Each row is followed by its class; each block has classes of its own.
[  2 -12  11  28  37 -30  -6 -18  25  26   6  21  21  34 -37   5  -3 -50
  23  35  -1  13   5   9   2  20  24 -11   2   5  10  22] : j_269
[ -5 -19   7 -13   0 -17   0   9 -13  -9  19 -19 -21  -5 -36   8  34 -22
  15 -39   9 -22 -15   6   5  -5  -2   1 -10  -1  26 -23] : j_4
[ 14 -14  10   1  24  15 -30  -8  15 -21  16 -15 -30 -14  -7   9   1 -55
  -3 -42  13 -25  19  -8   4  -6  -6  41   9   7  95  23] : j_830
[ 30  10 -37  29  55  15 -30   8  20  36  -4 -44   5  -4   0 -38  61 -53
 -14  50   0 -39  13  21   5 -43  -5   1  31  38  78  38] : j_269
[-22  -9  -9  -1  16  -5  10  22 -12   6  -8 -39   7  13   5  10 -11 -10
   8   0   9 -14 -13  -2  -8   2  -4   5   4 -27  39  12] : j_298
[ -8 -12   1 -32   4 -24  66  59 -28   3   3 -53 -11  -2 -24  28  -5  -8
 -15 -13 -13  -4 -31  32 -19   1  -9  -4  53  26 -34 -61] : j_4
[-28 -24   1 -18  26  -6   1  27  33 -38  12 -43  -1  12  -4   3  20  12
  13 -11   3   0   5  -5  -5  10   0  37  14 -73  47 -18] : j_830
[ 33 -26   3   2  40   9   3   1  12 -49  13 -20  -3 -24 -61  -9   3 -22
   2  -9  51 -56 -37  30 -13 -44   1  47  48  54  35 -48] : j_546
[ 47  -1   8  10  23   7  -9   8  36   5  -8 -15 -11   6 -12   3 -13 -39
  18 -11 -13   7 -10  -3  -7  12   6 -14  -6  27  11  -6] : j_607
[  2 -21  20 -21  44  19   8 -10  24 -43   3 -17  -3  -5  -3 -12  18 -12
 -20 -39  23  -9  23   5 -21 -11  -3  28  -1 -10 107   7] : j_830
[ -5 -14 -13 -22   6 -20  31  15  -7  16  17 -18  25  -7  32   8  -1  20
 -25  -6  45 -13 -27  -1 -22  -3   6   0   5  -3  57  -2] : j_298
[ 17 -11   5   6  28   3 -16   6   7 -40  31  -7   3   0   7   4   8  -5
  -5 -39  10 -16  -6  18  14  15  -3  15 -11   0  80   2] : j_607
[ 10 -25  -3  -6  21  -1 -37   8   6 -32  19  -5   2  -8  -7   5  24 -33
   8 -27  18 -44   3   5  10   3   3  39   5   7  60 -10] : j_24
[ 15 -29 -10 -24  17  11   9  19 -15  -1  14  17 -12   1 -12 -10  27 -32
  -3 -15  -7   4  25 -12 -25  -9  -8  44   2  39  47   3] : j_22
[ -5 -31  -6   9  32  31 -18  18   5 -23   6  -9 -13 -12  -4 -13  13 -26
 -43 -16  15 -25  12  16   8 -11  -7  46   3  36  44  -3] : j_24
[ 32   7  12   6  30   7   9  -6   1  29   8  -6   8   7 -12   1 -33  42
  -7   8  24  -3  14 -23   1   9  25  -1  -3  15 -23  11] : j_830
[ 29  -3 -15  12 -15  10 -27  31 -27  -4  22  13  20  22 -11 -30  47 -13
   0  -4 -18 -13   5  36  14 -23 -23  29  -6 -35  52  34] : j_607
[-23 -18 -16 -19 -31 -17   9  -2 -14  15   2  28   8 -12  10  -4 -34 -31
  42  54  29 -30   6   3  16   5   1  -1  29  52 -60 -55] : j_24
[  7   4  -7 -13  27 -25  21  24 -16 -25  10 -26   3   0 -10   4   8  31
   8  -9  15   9  -6  -6  10  16   0  10  -1 -13  36 -19] : j_22
[-34 -14 -12  -1  34 -25  26  26  23  -7   6 -37  20  13  -9  -9   7 -15
  11  21   2  -3  13   2 -11  -9   8  21  27 -28  21 -18] : j_546
[-10 -10  -7   2  25  -7  -3  -6  -1   9   9   7  -1 -18   7  13 -22  10
   5  20   8 -27  -4 -21  -6  16  15   1  17  48 -47 -36] : j_24
[-18   8   7 -10  13 -24  31  10 -11   0  -5 -47   1   2 -18   2   0   2
   9   2  -4   0   1   0  -6  -7 -14  -2   8 -29  50 -11] : j_830
[ 33   5   8   6  25  -9  -1  11  21  -2 -17   7   3  15 -14  -7  -6 -28
  20  12  10  10  13  22  15  12  14  -9  27 -11  12  17] : j_953
[ 38 -20  10 -17 -19  17 -21  12  48   6 -10  35  15  25 -11   6 -10 -45
  36   6 -10  -5  32  -2 -12  15  32  37  21   1 -16   3] : j_546
[ 62   3   1  -9  31  -1   8  15  20  -3 -15  21   9   5 -45   6 -12 -11
  25  19  12  14 -12  -3  -8   4  13   9  31  19   6 -13] : j_22
[ 40  10  -3  -6  24  19 -13  13   0   3  18  27  -6 -11   7  -2  10 -27
   0 -14  34 -34  21   2   6  -2  17  25  27  14  39  22] : j_4
[ 45  -5  28 -30  34   7  13 -32  29  -9 -25   6  11   0 -17   4 -11  21
  27  -4  21 -12   7   3 -15  18  28 -41 -12  31  27 -12] : j_953
[ 34  -8  -9  -5  24  18   6  15 -12  38  24  -8 -11  -9 -11  -6  10  11
 -11 -10  25 -27   1  -9  -3 -12  22  -1  10  52 -51  -9] : j_4
[ 17 -29  16  -3  12 -44  -6   7  20   1  42   4  10  12  -2  29  -1 -17
   0 -42   7  -6  11 -15 -11  34  35  32  -4  22  25  -6] : j_546
[ 28  -6   7  -4  22 -12 -24   3   9 -33  20 -13  14   2 -16   8  -1  -7
  16 -33  29 -36   4  -7  -6 -12  17  42   9 -42  34  16] : j_546
[ 22 -19  -5   3   0  -1 -19   8  36 -20  27  -4  33  22  24 -27  79 -39
 -24 -15   4   6  11  68  31   9  22   4  38  21  27  -9] : j_269
[ 18  -7  -1 -29  12  -3  17   7  -7 -19   7 -24   1  -9  -5  22 -44 -25
  14 -29  37  11   6  -9  27   4  -1   1   4  -8  22   6] : j_22
[-15   2  -3 -15  -8 -14  11  44  -3  -6  -9 -16   1  18  31  17 -10  10
  13  -6   1   1 -14 -10 -29  29   4  31  16 -61  16   2] : j_298
[-31   7  -6  -9  16  -5   5  22   3 -36   6 -36   4   6  15   5  -3   6
  26 -11   2 -16   4  -3  12  15  -9  13  -8 -46   1   0] : j_156
[ -8  17  19   8  10 -47   7 -30 -42  22  18  10  -2   6  10  14 -15  27
  -4  -8  -4   3  -9 -21 -37  16  13 -23 -15  -3 -69  15] : j_269
[ 40 -15  -1  -8  17  33  -4  17   1  24  21  35  19  12 -28  -3   5  -5
 -12  -5  27 -13  13  12   7 -14  25  16  15   0 -26  26] : j_4
[  6 -21 -31 -22 -25  31  22   8 -16  42  13  24   5 -11 -17 -16 -15 -13
   9  33  21  13   8  -4  21 -30  -3   9  17  42 -51 -12] : j_22
[  2  -5 -10  -2   8   6  13   6  -2  30  17  11  14   0  -8   9 -28  18
  12  27   9 -19  -7 -12   1   9   7   3  -7  37 -47  -5] : j_156
[ 25  10  11  27  52 -32 -25   6  10 -29  -8 -50   2  28  -7   1 -23 -41
  34  11  29 -24  41  13  61  32   5  -4   9   8  92  23] : j_830
[-28   0  -9  -8  26 -23  30  25  -9   7   5  -1  22  18  10   1  -2  -5
   2  22 -16  -1  17  -4 -21   7 -13   7  -7 -18  16  21] : j_156
[ 54  50  18 -24 -40  74  20  13 -33  36  -5   5   3  13 -36 -23  32 -48
 109 -40 -35 -27  52  20  28  16  31  50  12  12  69  -2] : j_953
[-67  -8   5 -12   6 -10  81  43  43 -12 -18  -8  -1  14  -1 -25   3  41
 -19  30  12  48  -9   7 -18  29  -8  19 -42 -24  29 -51] : j_156
[-14   3   3   1  12  10  14  -3  43  14 -22   0   2   4 -21  -3  15 -39
   6  33 -24  22 -17  19 -26  -5   5  -6  32 -12  -1 -11] : j_269
[-17   5 -12   3  26 -17  14  52  -1 -11  22 -29   0   9   7   9   4   0
   0 -13  -8  -3  -8  -7  -9  14  -7  43   9 -42  -5   8] : j_156
[114  28  -3   1 -23  33 -59  42  25 -23   6  57  10  28  28 -50  43  11
  47   3  39 -36  32  14  18  25  23  74 -16 -21  78  22] : j_607
[-16 -24   3  -2  10 -41   5   8  26   0   3 -25   6  11  -8  -4 -10 -16
  -3   0  32   7  13 -15  -4  -7   5   8 -30 -36  38  12] : j_546
[ 41  20  15  11  31  -8   8  21 -21  23  -8 -13 -43 -13 -15  20 -10 -17
 -33 -32 -10  -8  -8 -14 -30   2   2  -3  11  41 -11  15] : j_4
[ 12   9 -17 -21   1 -25  -2  15  -7 -24 -16  -1  18   8   0 -10  28   3
  24  24  -4   7   9  11  14  -3 -15 -13  15 -30  37  -3] : j_22
[  9  -9  14 -17  36   5  22   5  12  -9  -1  25  23  20  -6   6 -10 -31
  17  -7 -12  -3  21  -3 -37  15   7  16   4  16  -1  13] : j_156
[ 26 -20  19 -17  24 -33  18  16  -5 -27   1  27  20  21 -11  12 -32  -1
  19   0  74 -27 -19   3 -33  25  11  39  -5 -11  96   3] : j_298
[  2   6 -23 -30  22  -4   9   2 -28 -24   6 -35  15 -17 -11   7  -1  15
  31   5  16 -22  -8  -7  13 -24 -14 -10  23 -24  13  -9] : j_22
[-19   0  -1   3  36 -34  37  18 -10 -14  35 -24  20  10   5   0  -8  22
   9 -10  12   6 -11   3   0  16  -1  -1 -11 -30  39 -17] : j_607
[  3  -8   8  -2  24  44   9  20  16 -29 -16   7  15  26 -27  -7  -9 -31
  22   6 -21  -6  12  30   1   6  -1  24  24  11 -35  -4] : j_156
[  2 -16 -14 -29  24   7  35  18  -8 -13  -2 -22   3  -2  -8 -20  10  -8
   4   3  20   7  17   1   0 -15 -10  12   4  20  37 -18] : j_22
[ -4 -22  -2 -15  32   1   6   5  23   2  13 -19  18  -3 -19  13  15  54
 -31  14  -4  -5 -16  -3 -21 -10   2   5  12 -28  39  -6] : j_830
[ 20  -5   9  -1   8  27   3  22  -3  -3 -43  13  15  39 -22  -1  -9 -13
  31  27 -22 -14  -2  21 -26  15   9  14  32  10 -11  -3] : j_298
[ -3   2  -2  -2  10 -50  13  11  -8  -9   1 -26  27  16  15   6   7   4
  16  -3  30  -9 -28   8  -8  12   5 -19  11 -34  35  -5] : j_298
[ 43   2  -2  -7  38  22 -11  16   4 -14  -7 -21 -23 -10  11 -21  17 -28
   3 -21  19 -26  22  10  -8 -14   3  21  28  17  34  19] : j_953
[  4   1  17 -27   5  -7  10  11  22 -12 -18 -54  -6   8  -9  15 -14  -5
  25 -17   5  -3  10 -12   1  12  -2   4 -11 -48  68  -2] : j_830
[ 45   7   3  10  21  -6 -18   9   0  11 -20  14  30  18 -40 -10  11 -18
  26  29  -3 -26   3  10   1  -3  12   4  10  11   7   0] : j_24
[ 34  -2   7   0  37  24   0  -2  22  14 -26  14  15   3 -39  -9  -3 -45
  28  24  -2 -23  11  -1 -16  -6  16  10  18  42  16 -14] : j_24
[ 32   1   0  13  -2  48 -22  15   8  -3  13 -18  -6  -1 -12  -3  10 -28
  17 -48  36 -27 -18  10  24   2  20  48   5   0  64  10] : j_298
[ 69  10  17   5  32  20 -31  -8  75  -4 -25 -16  -6  11 -17  -3  -9 -60
  48  -2  16  -7  23  -8  17  18  32  -1  29  21  32  -2] : j_830

Next block, with new classes.
[ 17  22  57 -16 -11   6 -26 -46   8  31 -41 -37  14  44  41   6  42 -41
  14 -84 -13  54   3 -46  38 -14 -24   0 -12 -30  33 -26] : j_938
[ 14  -9  13  40 -20 -21 -84 -32 -31 -32 -15 -39 -61  24 -11 -31  -7  47
 -47   2   2 -31   1  51 -23 -28 -13 -11  31   9  13 -13] : j_931
[ 20  25  57 -15 -14  10 -27 -50  10  31 -38 -40  16  41  42   7  33 -45
  15 -78  -8  61  -5 -46  41  -7 -30   5 -13 -31  36 -22] : j_938
[ 13  40  42 -17 -32  19 -39 -45  22  12 -36 -17  -1  24  36  -1  51 -37
  19 -66   2  49  -3 -36  32   7 -20   4 -22 -17  50 -12] : j_733
[ 15  14  -5 -37 -31  17 -30 -33  -7  42 -42  19 -42  79 -37   2  -7 -36
 -33 -13  21  63 -12  29   8 -17 -11 -17 -18   0 -22  -2] : j_997
[  6 -17 -11 -34  -3   1 -19 -27  -9  38 -37  50 -63  62 -42  -9 -11 -13
 -14   1   2  30   4  28  -2 -20  -5   0  -2   4  -8  17] : j_834
[ 27  38  37 -27 -46  11 -52 -61  12  27 -47 -51  11  45  48   1  42 -46
  10 -70  -7  57  -3 -37  20  13 -29   3 -30 -22  34 -13] : j_997
[  3  21 -36 -12 -32   0 -16   9   1  19 -16 -43  40  28  53  42  56 -14
  11 -52  12  53  29  -8  14 -22 -11 -43  -2  21  16  10] : j_567
[ 29  28  30 -31 -20   8 -57 -60  12  14 -25 -32 -13  34  40 -17  42 -37
  14 -51   6  39  15 -41  26  -7 -16  -3 -10 -12  27   1] : j_919
[ 31   2   0  47  -7  24 -66 -49  -6 -12 -27 -51 -41  22   1 -44  20  55
 -35  -2  11 -12  34  43 -15   6 -18   4  11  20  10 -10] : j_997
[ 17  32  18 -21 -28  19 -38 -41  14  19 -27 -34  14  42  45  -2  57 -30
 -15 -61   1  57  17 -35  20   4 -21   4  -6 -19  41 -13] : j_621
[  6  -2 -13 -50  -5 -15 -26 -35 -16  39 -36  36 -73  74 -72   4 -24  -6
  -8 -23  11  53  -4  43 -13 -20  -3  -9   2 -32 -31   2] : j_670
[  31   -6    5   41  -14  -44 -105  -33   15  -29  -43  -44  -81  -20
  -16  -63  -21   69  -20  -15   17  -23   42   33  -14    8  -14  -31
   26  -14   15  -22] : j_981
[ -6  32 -30  -5 -34   9  17 -28   6 -12  -6 -42  58  32  30  52  17 -13
  17 -49  23  47   3 -27  31 -17 -21   2  15  23  47  -3] : j_254
[ 28  -5   9  49   9  10 -81 -35 -10  -2 -36 -88 -56 -13  -4 -64  -4  61
 -13  22  -9 -11  39  21 -53  17 -28  -1  26   5  11  13] : j_997
[ 32  12 -12  42 -28  -5 -96   2   5 -19 -45 -30 -75 -20 -30 -61   2  58
 -19 -16  14   5  29  27  -4  33 -18   8 -10  -1  14 -32] : j_733
[ 32 -10 -27  16 -11 -26 -79 -44  -7 -20 -43 -90 -73  -3 -14 -52   0  58
  -9 -26  20  17  20  19 -14 -12 -28  -5  21 -19  13 -21] : j_254
[  2 -25  -3 -36 -14 -20 -13 -52 -23  30 -14  31 -50  75 -55  17 -33 -36
 -25  -1  -8  55 -30  -7 -19 -29  -5  13 -11 -23 -24   8] : j_254
[ 11  30  41 -10 -38 -25 -59 -51  20  14 -33   2 -13  31  42   0  28 -34
   6 -66   8  60   8 -39  36   8 -14 -17 -20 -29  34  -9] : j_981
[  6  14 -27 -14 -25 -23 -21 -11   8  17  -2 -26  43  39  -1  56   7  -2
  14 -61  10  22  14  11   7 -13 -16 -28  36  10  18 -15] : j_670
[ 10 -33 -32 -40   6  -2 -35 -47   3  54 -28  54 -40  62 -45  31   3 -27
  -9 -30  16  80  28  17 -18 -47 -11 -15   6 -19 -26  29] : j_567
[ -8 -25 -22 -25 -19  15  -4 -16   0  41 -30  86 -50  74 -62  10   6 -14
 -25 -12  16  47 -11  33   3 -18   7 -19 -17   4 -25   3] : j_733
[ 41 -27 -37  13 -10   5 -84 -71   8  -8 -47 -81 -30   8 -25 -29  14  58
  -3 -36  46  26  23  49  -8 -26 -49 -21  39  -9  16 -18] : j_254
[ 21 -27 -42 -51   6  -3 -31 -43  16  50 -22  25 -40  58 -42  24  -8 -50
   1 -38  26  88   8   4   3 -26 -27 -15  -2 -13 -28  12] : j_567
[  1  29  41  -9 -14   9 -60 -43  10  14 -32  -9   0  46  59   9  42 -48
  18 -78   7  52  11 -42  32 -17 -30  -5   6 -17  39 -12] : j_931
[ 25  39  38 -21 -38  11 -60 -53  11  28 -55 -37   4  45  43  -7  53 -43
   6 -72  -5  54   9 -34  20   7 -27   1 -27 -20  35 -14] : j_997
[ 23  19  23 -16 -17  14 -43 -49  24  21 -28 -45  14  26  46   7  59 -43
  13 -65  -8  61  18 -40  16  -8 -26 -10 -11 -19  14   3] : j_567
[ 32 -18   1  -1  -5  -4 -58 -60 -10 -20 -24 -88 -48 -13  -5 -52  -4  62
 -17  10  15 -36   0  49 -43 -18 -21 -12  -1 -18  -2 -15] : j_254
[ 28  14  19 -13  -9   8 -47 -56  28  21 -20 -45   3  27  52   9  54 -52
  14 -61  -3  59  18 -49  21 -11 -28 -10   1 -19  20   6] : j_567
[-24  21 -31 -23 -31 -14 -21 -12  -2   4   5 -20  54  18  24  64  23 -45
   7 -64  43  63   9 -31  33 -44 -11 -22  37   4  67   7] : j_931
[  4  30 -19 -27 -22  -1 -22 -31  16   2 -15 -59  47  11  16  40   1 -21
  19 -53  40  58  -7 -28  14 -17 -33  -6  21  -9  49  -7] : j_254
[ 22  19  47  -1 -12  16 -41 -57  10  28 -44 -13  13  38  32   2  50 -40
  14 -84  -8  63  14 -50  48 -14 -26  17 -17 -27  34 -21] : j_938
[  41  -10    7   29    8   -9 -103  -18    8   -1  -43  -64  -62    1
  -25  -60   13   68  -23  -25   10  -16   51   58  -18   -7  -30  -16
   42    9   11  -29] : j_834
[ 18  34  29 -34 -34  17 -39 -35  11  17 -40 -27  15  48  42   0  56 -36
 -15 -63  -3  51  20 -28  20   4 -22   4 -10 -24  46 -18] : j_621
[ 47   5  -2  43 -19 -10 -73 -15   8 -25 -28 -60 -76 -26 -13 -63 -21  59
 -40  27   7 -44  34  66   8   2  -6  -6  38   7   4 -26] : j_834
[ 40  20  -9  27 -27  26 -87 -12  17 -10 -66 -73 -43   3 -17 -56  -4  61
 -24 -24  27   3  42  52 -11  31 -25 -18   8  -8  -8 -40] : j_997
[ 21  21  34 -20 -13  10 -45 -46  24  19 -32 -48  16  30  54  10  64 -50
  15 -70 -11  53  24 -53  11  -6 -26  -9  -7 -23  30   2] : j_567
[ 17  29  41  -5 -39 -25 -62 -49  23  11 -39  -5 -14  34  45  -3  34 -27
   2 -67   9  44  16 -25  40   2 -13 -30 -11 -24  35 -16] : j_981
[ 45   4  -2   1  -2   9 -99  -7 -14 -14 -13 -71 -48   5 -44 -57   7  60
 -48   9  44 -28  53  75 -32 -17  -5 -38  11  16 -12 -31] : j_919
[  25    0    5   20  -11    4 -103  -30   -7  -26  -31  -50  -59  -11
  -28  -46   -6   30  -40    8   43  -24   28   59   -8  -41  -13  -35
   45   -8   12  -18] : j_931
[ 28   3  -9  52 -18  14 -61 -19   1 -31 -35 -38 -51   4 -31 -36  15  80
 -16 -19  12 -18  45  63  -4  -1 -15  -9  30  27  17 -28] : j_733
[ 20  19  50  -9 -11  12 -34 -51   9  33 -40 -24   9  39  40   2  39 -38
  15 -81  -7  62   0 -45  42  -5 -27  11 -21 -32  28 -24] : j_938
[ 14 -14 -24 -38   0 -14 -35 -27   4  44 -27  52 -64  74 -44  13 -28 -15
   0 -40  15  63   1  15   7 -10 -10   6   4  -7 -21  -4] : j_834
[  9  22  37  -2 -25   5 -66 -45   8   8 -31   5  -6  40  43   8  33 -59
   7 -65   2  50  -3 -39  44 -11 -28   5   6 -21  37 -14] : j_931
[ 23 -21 -14 -48  -6  10 -26 -36 -22  31  -4  61 -80  86 -60  -1 -30 -15
 -28  12  21  26   1  39 -10 -24  27 -15 -18  -7 -68   0] : j_919
[ 44   5  -7  11   1  24 -68 -28  -5 -25 -23 -59 -48   6 -26 -52  14  49
 -44 -12  22  -1  57  48 -11  19 -20  19   8 -11  19 -39] : j_621
[ 35  24  20 -25 -21   5 -38 -52  17  24 -30  -9  -1  46  62  -2  38 -43
   9 -74  17  74  17 -57  13  -2 -40  -4 -15 -18  59  -7] : j_966
[ 36 -33 -30 -53  -5 -15 -38 -50 -17  56 -21  48 -54  78 -32  13 -14 -35
  -3 -37  26  91  -4   3 -23 -34 -34 -23 -13  -9  -3  11] : j_966
[  9  23 -24 -10 -29  11 -13 -40  -7 -12   4 -17  10  32  10  20  25 -10
  -6 -17  32  31  15  -7  33 -25   4  -3  22  22  41  20] : j_919
[ 39 -16 -12  28  -7   3 -95 -41   5 -22 -36 -53 -47 -25 -28 -48  31  40
 -27  -4   7 -13  45  23 -28 -20  -6  -9  15 -14  -3   2] : j_567
[ 24  21  26 -17  -6  14 -47 -45  27  20 -22 -51  14  20  58   5  66 -53
  16 -62  -2  54  21 -56  17  -5 -26 -12 -11 -19  22   4] : j_567
[ 12 -19 -33 -60   4   2 -24 -22  -3  45 -41  37 -76  90 -74  -4 -34  -2
  -5 -30  27  64   5  34 -12  -3 -16  -3 -10  -3 -27  -4] : j_834
[ 13  32  46  -3 -32 -23 -66 -49  20  16 -32   5  -8  35  53   1  37 -31
   5 -69  10  51  17 -36  34   6 -15 -20 -19 -23  39 -12] : j_981
[ 22  22  46  -7 -17   1 -41 -46   7  26 -43 -26   1  35  28   1  35 -44
   4 -72  -4  55   0 -39  49 -20 -23   4  -7 -29  36 -23] : j_938
[ 24  31  35 -13 -26  18 -48 -59  11  19 -41 -43  -8  44  52 -11  45 -40
   8 -57  -4  43   2 -41  19  14 -20   5 -22 -18  30  -9] : j_997
[  23    7    3   46  -10  -17 -114  -30    4  -32  -53  -39  -59   -2
  -37  -56   16   88  -17  -39   34    0   70   39  -19   -4  -13  -30
   24    3   17  -21] : j_981
[  2   7  -1 -11 -32  -1 -11 -14 -20  23 -17  61 -61  59 -52  18 -17 -15
 -18  -7  -4  54  -3  25   5 -13  10   7 -17   1 -16  -1] : j_733
[ 45  -6 -17   2 -12  -5 -80 -33  -2 -11 -44 -79 -63   6   0 -46  18  50
 -13 -17   9  -7  41  44 -33 -11 -21 -27  -6  -4 -11  -9] : j_567
[ 46 -32  -4   8  19   4 -96 -45  13 -11 -31 -75 -60   1 -29 -62  -6  53
 -24 -11  39 -21  13  44 -33   4 -33 -15  12 -26 -14 -43] : j_254
[ 28 -29   2  15  11  12 -44 -60  10 -16 -19 -72 -48 -26 -12 -66   1  50
 -29  26  15 -43   8  52 -23 -29 -22 -18  19  -7 -11 -13] : j_254
[  6 -29 -25 -24   1 -11 -12 -25  -8  34 -10  63 -41  68 -59  35 -30 -33
 -20  -9  -8  60  11   7 -21 -21  -4   7  -3  -6 -36  19] : j_567
[ 18  36  43   3 -42  13 -58 -40  22  14 -38 -13   0  31  31  -1  56 -30
   4 -66  -3  49  -2 -33  32   6 -18  -3 -14 -12  42 -17] : j_733
[ 35  -1 -18   2   7  24 -75 -28   1 -17 -36 -68 -35   3 -26 -38   9  67
 -22 -20  32  -5  69  48 -37   4 -21  -2  33 -12  25 -24] : j_621
[ 24  44  40 -26 -39   8 -56 -54  13  26 -57 -42   1  51  46  -4  38 -43
   7 -69  -3  58   2 -34  17  10 -33   6 -24 -21  43 -12] : j_997
[ 15 -24 -35 -57   0 -25 -43 -21 -11  53 -17  33 -62  84 -52   8 -13 -20
 -18 -30  28  65  26  22  -9 -39  -6 -33   7   3 -27   2] : j_919
[-14  17 -30   9 -22 -25 -38  -1 -32  -7  20   5  12  40  22  67   3 -27
  12 -51  21  48  20 -32  16 -29   6   2  27  15  38   3] : j_931
[ 19 -17 -16  55 -31 -21 -80 -11  24 -14 -39 -25 -44 -23 -27 -51   6  68
 -32 -15  -4 -27  23  29 -18   7 -16 -13  18  13  13 -23] : j_733
[ 31 -10  21  26  -9   0 -79 -44 -19  -2 -49 -79 -36  20 -26 -51  22  55
 -37 -32  11  11  17  29 -12 -15 -29  -6   5 -11  27 -24] : j_938
[  1 -28 -15 -31 -16 -44 -54 -47  -9  40 -28  63 -65  64 -49  18 -18 -13
 -15 -21  33  61   0  28  -4 -44   4 -49  15 -21 -12  19] : j_981
[ 39 -10 -10  39  -8  13 -68 -38   2 -24 -51 -69 -67  21 -16 -66   4  48
 -31  -4   4 -22  29  32  -8  30 -28   4  15   8  18 -24] : j_997
[  7   4  -9 -37   2  -8 -25 -54   2  34 -18  51 -59  76 -96  11 -51 -11
 -23 -18  18  57 -19  45  -8 -21 -20  11   9 -15 -33   2] : j_670
[ 39 -29 -18  28   8 -15 -78 -31   6   1 -48 -46 -52 -16 -50 -39 -29  42
   0 -28  13   2  29  22   1 -18 -30  -4  39 -14   2 -26] : j_938
[-13  48  -6 -22 -28  30  30   9 -14 -20   5 -20  60  35   7  46  29 -11
 -28 -22  14  19  25   4  11 -13   9   6  18  19  57  -5] : j_621
